Below is a small trained network, with its code and all its weights. Each question gives an input and a class and asks what happens when units are switched off, that is, made to give their printed mean instead of their output.

import numpy as np


def w(rows, s, z=0):
    codes = np.array(rows[::2]) - 128.0
    scale = np.full(codes.shape[1], s)
    scale[-1] = z or s
    return codes * scale


def norm(h):
    return h / np.sqrt((h * h).mean(-1, keepdims=True) + 1e-5)


def f(y):
    return np.maximum(y, 0)


def log_softmax(a):
    a = a - a.max(-1, keepdims=True)
    return a - np.log(np.exp(a).sum(-1, keepdims=True))


def net(x, mask):
    res = np.array(x, float).reshape(1, 5) / 4 @ E
    u = 0
    for l in range(2):
        y = f(norm(res) @ A[l][:, :-1].T + A[l][:, -1])
        res = res + np.where(mask[u : u + 11], y, B[l][:, -1]) @ B[l][:, :-1]
        u += 11
    return log_softmax(norm(res)[-1] @ U[:, :-1].T + U[:, -1])


A, B = {}, {}
E = w([
[116,77,123,41,170,143,243,202,87,122,109,137],'x0',
[68,190,181,124,211,1,160,77,110,107,82,110],'x1',
[141,42,125,184,134,113,163,123,92,72,105,123],'x2',
[82,57,154,177,130,125,157,134,84,100,41,131],'x3',
[35,223,143,102,74,165,158,202,91,109,105,86],'x4',
],0.0046)
A[0] = w([
[88,185,115,63,107,145,114,181,127,155,137,142,63],'L0N0',
[60,134,150,184,100,80,135,74,103,92,108,201,99],'L0N1',
[97,115,193,118,149,136,189,147,109,107,131,169,5],'L0N2',
[137,93,107,106,64,134,186,139,66,153,120,112,63],'L0N3',
[150,110,106,101,103,180,133,206,123,122,131,111,124],'L0N4',
[182,103,94,115,143,199,166,192,98,108,121,108,23],'L0N5',
[133,101,150,117,196,76,157,131,92,106,79,163,41],'L0N6',
[95,135,164,164,152,143,140,197,124,87,79,47,124],'L0N7',
[175,108,106,96,105,150,194,162,123,128,132,144,54],'L0N8',
[254,82,80,113,146,112,91,127,174,154,210,155,64],'L0N9',
[127,171,178,154,158,98,124,86,119,128,102,138,77],'L0N10',
],0.0063,0.0027)
B[0] = w([
[194,225,155,69,125,110,142,178,94,202,168,111,208],'L0N0',
[160,113,151,132,96,81,53,69,63,135,121,52,214],'L0N1',
[181,86,73,63,133,161,129,102,162,149,116,100,170],'L0N2',
[19,118,92,65,183,117,124,115,109,75,153,184,173],'L0N3',
[121,129,170,156,94,23,166,157,131,146,146,197,206],'L0N4',
[2,102,133,223,131,164,139,76,72,61,165,197,190],'L0N5',
[131,137,153,82,95,194,188,88,141,104,59,60,204],'L0N6',
[147,107,117,164,147,84,136,136,183,151,94,163,213],'L0N7',
[129,90,212,187,128,127,67,117,52,134,121,156,179],'L0N8',
[131,150,126,160,175,89,88,134,224,159,86,199,253],'L0N9',
[148,47,144,239,94,123,149,208,81,72,118,159,199],'L0N10',
],0.0051,0.0055)
A[1] = w([
[167,199,159,131,91,145,91,125,105,183,133,103,223],'L1N0',
[113,81,117,92,86,129,171,164,134,101,91,155,145],'L1N1',
[138,96,96,58,143,147,252,129,112,106,96,87,11],'L1N2',
[66,68,113,122,132,190,152,143,104,106,199,169,30],'L1N3',
[159,114,152,165,108,121,85,72,87,109,149,49,82],'L1N4',
[115,90,82,159,66,171,90,163,77,82,176,185,158],'L1N5',
[115,106,121,135,111,131,137,168,147,44,170,174,42],'L1N6',
[159,143,140,80,152,105,163,164,110,134,191,176,130],'L1N7',
[229,131,77,199,134,142,60,100,254,108,167,147,77],'L1N8',
[161,29,112,193,161,100,162,87,88,100,111,151,252],'L1N9',
[98,130,151,126,175,103,144,109,88,90,51,51,45],'L1N10',
],0.006,0.0016)
B[1] = w([
[127,113,104,95,113,147,174,152,126,126,139,92,194],'L1N0',
[111,118,178,112,152,160,135,125,106,100,152,169,169],'L1N1',
[128,100,182,80,216,216,105,137,215,81,125,122,178],'L1N2',
[87,92,148,210,126,81,103,139,71,146,164,184,164],'L1N3',
[61,88,81,149,89,140,111,106,81,129,151,106,182],'L1N4',
[82,129,164,122,191,136,131,105,85,115,168,143,180],'L1N5',
[123,139,109,169,148,105,107,134,122,130,145,171,154],'L1N6',
[117,148,116,151,63,158,109,136,117,126,153,96,177],'L1N7',
[151,68,58,101,208,169,114,113,195,153,85,141,229],'L1N8',
[138,254,134,107,88,133,138,196,133,152,166,128,254],'L1N9',
[196,71,145,133,113,69,173,75,119,91,74,137,205],'L1N10',
],0.0079,0.0074)
U = w([
[119,221,117,48,73,146,160,190,122,187,181,64,173],'0',
[189,99,60,144,214,129,81,111,250,198,110,183,137],'1',
[68,82,50,160,124,192,63,86,111,156,147,73,1],'2',
[41,114,175,184,148,152,140,166,66,122,190,225,157],'3',
[143,115,134,204,61,28,128,66,55,105,77,76,170],'4',
[158,86,204,47,188,145,197,104,171,61,67,116,131],'5',
],0.012,0.0024)

Each question gives the input, the list of numbers given to net, and the class t.
The units are the neurons (one row each of A and B). Each row of codes is followed by its name. A weight is (code - 128) times the scale printed after its matrix; where a second scale follows, it is the last column's (A, B and U).
mask holds one flag per neuron, layer by layer. A switched-off neuron (its flag False) gives its mean, the last column of its row in B, instead of its output. The means were averaged over made-up inputs and are rounded, as every weight is.
A unit's drop is (log p(t) with every unit on - log p(t) with that unit switched off) / (log p(t) with every unit on - log p(t) with every unit switched off).
The circuit of an input: a set's keep is (log p(t) with only the set's units on - log p(t) with every unit switched off) / (log p(t) with every unit on - log p(t) with every unit switched off). Starting from the 12 units with the biggest drops (on a tie, the unit counted first), units are removed one at a time, each time the one whose removal leaves the highest keep (on an exact tie, the one counted first), for as long as the keep stays at least 0.8.
circuit, biggest first: the units of the circuit, biggest drop first
top k neurons: the k neurons with the biggest drops, biggest first
k most important neurons of layer l: the k neurons of layer l with the biggest drops, biggest first
drop when u is switched off: that unit's drop, to one decimal
input [-6,-3,8,-4,7], class 2: 4 most important neurons of layer 0 -> (L0N9; L0N5; L0N10; L0N3)
input [8,5,-3,-2,6], class 5: circuit, biggest first -> (L1N9)
input [5,8,-4,-7,-5], class 5: circuit, biggest first -> (L1N9; L0N6; L1N8)
input [-1,4,-3,-2,1], class 0: circuit, biggest first -> (L0N0; L1N0)
input [-2,-1,4,-6,3], class 1: top 4 neurons -> (L1N8; L1N9; L0N9; L0N6)
input [8,-8,-6,-4,-5], class 3: top 2 neurons -> (L0N5; L0N8)
input [7,-1,1,6,-6], class 3: top 2 neurons -> (L0N5; L1N3)
input [0,0,0,3,7], class 0: 4 most important neurons of layer 0 -> (L0N0; L0N6; L0N10; L0N5)
input [-1,4,4,4,7], class 4: top 2 neurons -> (L0N1; L1N8)
input [4,-6,6,-1,-8], class 3: 3 most important neurons of layer 0 -> (L0N5; L0N8; L0N7)
input [1,3,-3,3,1], class 5: 2 most important neurons of layer 0 -> (L0N6; L0N2)
input [2,4,1,-3,4], class 5: top 2 neurons -> (L1N9; L1N2)
input [5,-1,-1,3,-4], class 3: drop when L0N5 is switched off -> 0.3
input [2,-1,-3,7,-4], class 5: circuit, biggest first -> (L0N6)
input [-1,8,-3,7,-6], class 4: drop when L0N1 is switched off -> 0.2
input [3,-6,-6,2,3], class 3: drop when L0N5 is switched off -> 0.1
